In the rows, 128 means zero.
Rows with their classes:
[104 116 143 112 136 130 141 124  78 124 126 129 139 150 154 131 132 129
 131 123 129 139 132 135 119 134 137 117 134 145 153 138 127 125 125 160
 129 126 179 117 119 133  89 145 146 138 112 136]
Y
[146 132 158 103 147 134 157 112 120 124 130 137 133 148 108  96 133 128
 142 171 129 132 134 128 120 102 138  99 120 162 142 116 129 156 125 180
 132 124 115 110 124 130  98 121 129 129 119 118]
A
[125  99 168  94 136 131 152 123 129 117 118 147 119 158 124 119 125 141
 147 166 127 134 138 130 134 129 112 100 106 178 155 128 134 116 120 222
 130 119 148 102 103 130  68 132 136 144 102 133]
R
[118 137 173 128 115 121 161 137 108 119 125 110 120 234 180  91 155 131
 126 252 156 144 127 112 120  97 163  65  93 119 195 151 111 117 101 170
 144 128 146  82 128 141  73 152 148 108 119 145]
R
[103 115 120 105 130 119 134 141 130 135 129 134 117 158 166 135 115 135
 139 154 160 130 134 127 142 152 126 137 131 131 130 145 124 129 118 118
 117 135 139 113 122 131  98 142 155 149 119 145]
Y
[103  89 136 115 136 129 138 136 116 140 131 137 121 160 149 123 128 119
 123 148 111 120 135 136 130 131 116 121 106 122 130 141 109 133 124 157
 120 129 156 113 108 132  81 150 148 147 123 141]
Y
[123 121 137 118 123 122 161 145 126 124 126  95 132 198 139  81 127 122
 122 244 140 133 135 149 134 118 133 108  98 129 158 150 108 143 102 105
 132 118 126 109 115 148  79 130 153 109 141 147]
R
[128 120 183  81 140 126 143 132 127 134 131 126 132 169 131  73 140 113
 113 141 127 140 129 124 103 140 169  86 135 165 113 140 140 133 153 204
 131 155 149  92 117 118  94 151 105 125 119 142]
A
[120 134 173 110 146 132 158 134 119 120 125 127 122 206 134 107 159 134
 133 212 140 152 126 118 110  91 169  66 113 174 160 136 119 141 113 155
 137 132 141 101 115 121  85 154 136 111 107 137]
A
[121 133 142 117 154 126 152 123 115 126 135  79 134 183 136 112 130 111
 124 192 117 140 128 133 126 116 149 123 101 145 157 145 128 136 118  94
 134 122 134 112 128 135 114 141 157 113 140 132]
A
[115 120 123  95 119 134 115 131 130 123 118 131 130 132 132 144 139 128
 124  97 132 137 120 120 111 134 140 123 129 149 104 152 138 101 143 140
 123 110 150 110 118 122 106 147 130 127 137 129]
Y
[122 110 148 136 144 108 181 120 117 121 128 113 117 207 121  83 135 132
 129 252 144 125 130 127 148  97 118  69  66 132 206 121 102 153  94 142
 136 124 116 110 116 139  61 105 150 114 145 132]
R
[115 137 171  85 140 129 139 132 131 139 129 136 138 167 141 124 144  96
 126 106 133 141 128 120  96 131 177 113 139 183 103 139 160 137 139 132
 124 130 160  95 123 124 130 166 128 128 127 120]
A
[131 147 175 125 132 127 137 130 128 111 117 145 124 158 110 105 148 121
 129 161 105 147 127 107 118 118 180  82 123 137 147 110 136 144 141 151
 133 132 125 121 142 119 133 113 117 111 119 137]
L
[130 107 176  79 133 134 151 122 149 150 129 134 119 173 155 115 121 129
 126 171 127 126 121 125 141 114 123 113 113 177 154 120 139 140 118 215
 125 146 130 101 120 129  86 145 118 134 121 118]
A
[121  97 179  58 147 138 140 139 134 136 123 142 121 170 152 132 158 125
 131 157 125 118 135 122 103 117 146  86 120 189 127 124 142 163 130 221
 124 123 149 100 112 122  89 140 117 135 108 124]
Y
[118  98 146 124 141 131 131 147 117 122 137 153 119 149 153 131 124 142
 130 144 142 117 114 137 124 150 123 134 153 135 133 145 120 118 107 172
 120 100 176 115 100 132  64 134 159 158 103 148]
Y
[113 103 167 111 134 143 139 145 128  95 127 148 116 179 150 113 160 152
 139 201 144 136 130 144 129 135 137  88 129 153 152 135 119 133 117 196
 122 121 146 109 112 128  70 130 144 139  99 140]
Y
[134 157 169  80 149 137 140 109 123 142 119 109 137 200 130 104 125 106
 117 174 132 162 119 119 119  90 190  95 105 127 185 128 127 158 111 105
 140 134 114 111 143 111 137 114 119  93 142 160]
A
[143 126 163  90 142 145 162 130 130 126 130 132 131 205 152 101 124 116
 122 154 113 130 158 125 122 120 145 112 116 159 148 141 133 150 125 171
 142 130 139 111 136 133  93 146 132 119 129 142]
A
[126 116 179 122 135 149 148 126 121 115 123 140 124 145 115  98 143 138
 133 181 125 137 132 125 129 103 151  75 120 150 154 113 123 134 120 196
 136 119 127 113 121 132  79 121 133 122 109 129]
A
[131 134 136 117 139 126 144  96 128 134 126 118 141 164 122 133 133 114
 130 152 132 140 117 117 114 114 149 100 128 130 129 117 129 120 121 126
 137 132 132 110 118 121 110 129 127 108 133 118]
A

Rows with their classes:
[110 121 125 116 109 141 134 140 140 105 147 135 146 141 140 149 155 123
 121 106 140 135 148 126 122 159 124 110  85 121 131 127 120 131 132 126
 134 124 103 162 144 142 138 139 154 106 110 127]
<58>
[114 129 123 132 117 137 131 146 138  92 135 125 147 140 139 135 148 137
 151  99 146 142 146 138 130 159 122  92  94 130 145 150 123 126 137 129
 135 143 108 115 132 127 134 145 121 112 116 113]
<55>
[141 128 125 134 142 136 117 156  96 147 124 169 148 135 134 133 138 158
 115 131 122 115 168 129  97 126 131 133 111 142 139 124 139 141 152 133
 124 137 132 110  80  84  93 123 125 113 123 135]
<62>
[130 144  95 171 137 111 141 115 149 107 116 123 138 131 151 121 134 159
 133 119 124 125 145 115 122 138 139 121 125 136 138 122 122 128 151 147
 126 141 120 113 102 113 133 128 111 126 122 123]
<65>
[167 133  98 145 136 110 126 119 115 118 134 136 121 132 148 112 115 173
 105 131 134 102 158 120 110 128 140 126 131 122 137 112 136 128 146 142
 127 139 116 134 113 129 106 126 123 106 140 132]
<65>
[150 137 107 157 145 106 139 117 118 109 126 127 138 120 146 105 130 182
 136 114 118 113 143 117 109 137 127 137 142 159 154 106 135 137 151 159
 128 143 130 124  90 117  99 119 118 122 145 119]
<65>
